[18 59 81 47 90 85]	90, 85

[[211 113  72  42  87  89]
 [ 47  91  49 109 142 111]
 [ 39  78  61  84 106 123]]	211, 142

[[6412 8478 8605 4360]
 [4509 8703 2784 5968]]	8703, 8605

[3594 4864 1577 7394 1355 3881 8023]	8023, 7394

[[266 571 810 564 142 150]
 [278 492 349  10 582 600]
 [624 938 924 863  64 348]]	938, 924

[[-177  145 -427 -678 -532 -342]
 [-132 -157 -444  591  -38  349]]	591, 349

[[-404 -362  308  287  436]
 [-772 -698  854 -619  669]
 [ 417  443 -485 -274 -813]]	854, 669

[219 495 943 922 902 618 657]	943, 922

[2777 9056 7620 5364]	9056, 7620
---
[-11.5  16.8  10.9  11.9] value 11.9

[[-1.61 -1.22 -0.07  0.01  1.41]
 [-0.97  1.02 -1.77 -1.87 -0.73]] value 1.02

[ -77.8  109.7  -37.6    4.3  -56.4  -87.7 -131.9] value 4.3

[[  31.23  121.10  -34.99  -33.27]
 [  28.91 -204.96  -71.90 -112.30]
 [-222.47  -49.34   15.16 -116.55]] value 31.23

[[-108.0 -127.2 -112.9 -113.7]
 [ 133.9 -183.2  118.2 -158.5]] value 118.2

[[  4.6 -20.0  -9.4 -10.3]
 [ -0.4  12.2 -22.6  -2.7]
 [  1.3   8.6 -13.4   4.2]] value 8.6

[[-0.027 -0.077 -0.018 -0.223  0.006  0.016  0.002]
 [-0.051 -0.080  0.115  0.170  0.082 -0.013 -0.053]
 [ 0.075  0.100 -0.031  0.158 -0.070 -0.170  0.037]] value 0.158
---
[[ 0.126 -0.158  0.126  0.137 -0.071]
 [ 0.194 -0.131  0.095  0.135 -0.077]
 [-0.062 -0.185 -0.172 -0.031  0.017]] Answer: -0.172

[  63.761  -92.228 -103.516   55.447 -188.196  155.430] Answer: 55.447

[[ -6.5  -9.6 -17.7  11.4]
 [-19.7  11.2   4.6   2.7]] Answer: 11.2

[-1.4 -1.6 -1.7 -1.2 -1.5  1.8] Answer: -1.2

[[ -2.072  -4.791  -9.231 -19.404]
 [-18.369  11.966  18.542  -8.135]] Answer: 11.966

[[ -7.316   4.856   4.136 -16.563  -2.864]
 [  5.192  -3.332   5.044 -19.474  11.881]
 [  7.423  10.414   6.924  -2.744  11.215]] Answer: 6.924

[-1.086 -1.618 -1.737  1.588  1.878] Answer: -1.737

[[ 18.459  21.730  18.584   6.314]
 [-10.832   7.569  19.447  21.570]
 [-21.401  -0.591  14.514  21.491]] Answer: -0.591
---
[[113, 470, 377, 481, 595, 178, 651], [170, 300, 192, 502, 823, 73, 527], [249, 212, 118, 476, 862, 73, 417]] Out: 170
[[46, 50, 17, 84, 10, 28], [75, 49, 23, 19, 57, 18], [49, 56, 84, 35, 88, 90]] Out: 75
[[7482, 2940, 8439, 6264], [7865, 2321, 8671, 5453], [8056, 2417, 8980, 4895]] Out: 7865
[[8549, 3060, 3649, 4833], [6801, 4424, 6063, 4085], [7789, 4075, 5039, 3589]] Out: 6801
[[58, 75, 40, 46], [71, 25, 60, 46], [70, 25, 62, 47]] Out: 71
[[27, 12, -14, -27, 31, -14], [36, 8, -21, -20, 32, -10], [28, -10, -26, 13, 19, 1]] Out: 36
[[277, 468, 665, 192, -239], [235, 403, 818, 248, -185], [-649, 45, 85, 76, 86]] Out: 235
---
[4, 51, 15, 10, 38, 74] ⇒ 74
[1, 6, 8, 5] ⇒ 5
[341, -110, 428, 588, -443, -743, -626] ⇒ -626
[-849, 444, 893, -743] ⇒ -743
[1, 91, 76, 28, 66, 86] ⇒ 86
[5, 7, 1, 2, 7] ⇒ 7
[736, 976, 543, 998, 69, 608, 797] ⇒ 797
[96, 221, 231, 43] ⇒ 43
[0, 221, 130, 43, 161, 112, 108] ⇒ 108
[5203, 2232, 5624, 2766, 4942, 9563] ⇒ 9563
---
[[-26  24 -36 -12 -19  12]
 [-32   5 -25   9 -28  23]
 [ 18  22 -24 -31   5 -22]] | 5

[27  4  6 37 13] | 37

[  1  36  34 -12 -32 -10] | -32

[ 35  -1 -20 -14 -32  19  16] | 19

[-28 -40 -35  -8  -6  35] | -6

[34 19 37 41] | 37

[[ -9  -7   3  23 -44   1]
 [-17   2  -2   4 -13   3]] | -13
---
[[ -0.6  -2.1   9.4  18.7]
 [ 17.0  15.7  13.4  11.7]
 [-18.8 -11.2 -20.8 -14.0]] -> -0.6, -14.0

[ 123.5 -203.3   68.2   20.2   55.5   62.8   41.8] -> 123.5, 41.8

[-5.5 -0.7 -9.9 -8.8 13.9 -5.2] -> -5.5, -5.2

[ 1.19  0.00 -0.09 -1.17] -> 1.19, -1.17

[[ 0.174  0.044  0.037  0.155  0.082  0.024]
 [ 0.050  0.000  0.012 -0.080 -0.148  0.015]] -> 0.174, 0.015

[-0.091  0.111 -0.080  0.039] -> -0.091, 0.039

[-0.078  0.027 -0.161  0.112] -> -0.078, 0.112

[[  34.676   29.881  -27.630  -62.991  128.357]
 [  55.412   25.014    0.248 -141.816   77.231]] -> 34.676, 77.231

[[  86.03 -131.20 -171.65  -77.63 -142.68]
 [ 121.45  -34.83   32.55   16.31  -40.76]] -> 86.03, -40.76

[  51.071   86.775   59.673   40.062 -160.051  195.874] -> 51.071, 195.874
---
[3439, 7913, 2054, 5185, 2146, 1299, 8618] ⇒ 5185, 8618
[46, 144, 98, 203, 81] ⇒ 98, 203
[160, 23, 124, 96, 232, 206, 157] ⇒ 96, 232
[[53, 66, 51, 55, 44, 45, 80], [33, 56, 15, 41, 39, 42, 69], [19, 56, 19, 47, 34, 32, 72]] ⇒ 41, 80
[32, 10, -46, -3, 15, -8, 17] ⇒ -3, 32
[3, 6, 2, 4, 4, 2, 8] ⇒ 4, 8
[436, 227, 239, 823, 622] ⇒ 239, 823
[[633, 577, 828, 471, 645], [818, 980, 864, 301, 934], [758, 856, 878, 191, 895]] ⇒ 864, 980
[-381, -671, 110, 688, -472] ⇒ 110, 688
---
-29   15   24   11   48 ans = 48, -29
 36  -41  -37   25 ans = 25, 36
 13   11    0  -31   45  -28 ans = -28, 13
 33  -41   -6   45  -44 ans = -44, 33
 27   -8    4  -11  -30   17 ans = 17, 27
  8  -46  -32   39 ans = 39, 8
---
Input: -0.214	-1.292	0.333	1.067	0.590
Output: 0.333
Input: -3.9	1.3	-18.0	11.6	18.3
Output: -18.0
Input: -1.7	1.0	-1.4	-1.2	1.3
Output: -1.4
Input: 1.257	-1.661	1.546	0.947	1.166
Output: 1.546
Input: 10.232	-4.093	-4.245	-14.092	-7.275
Output: -4.245
Input: 0.119	0.003	0.177	-0.162	-0.186
Output: 0.177
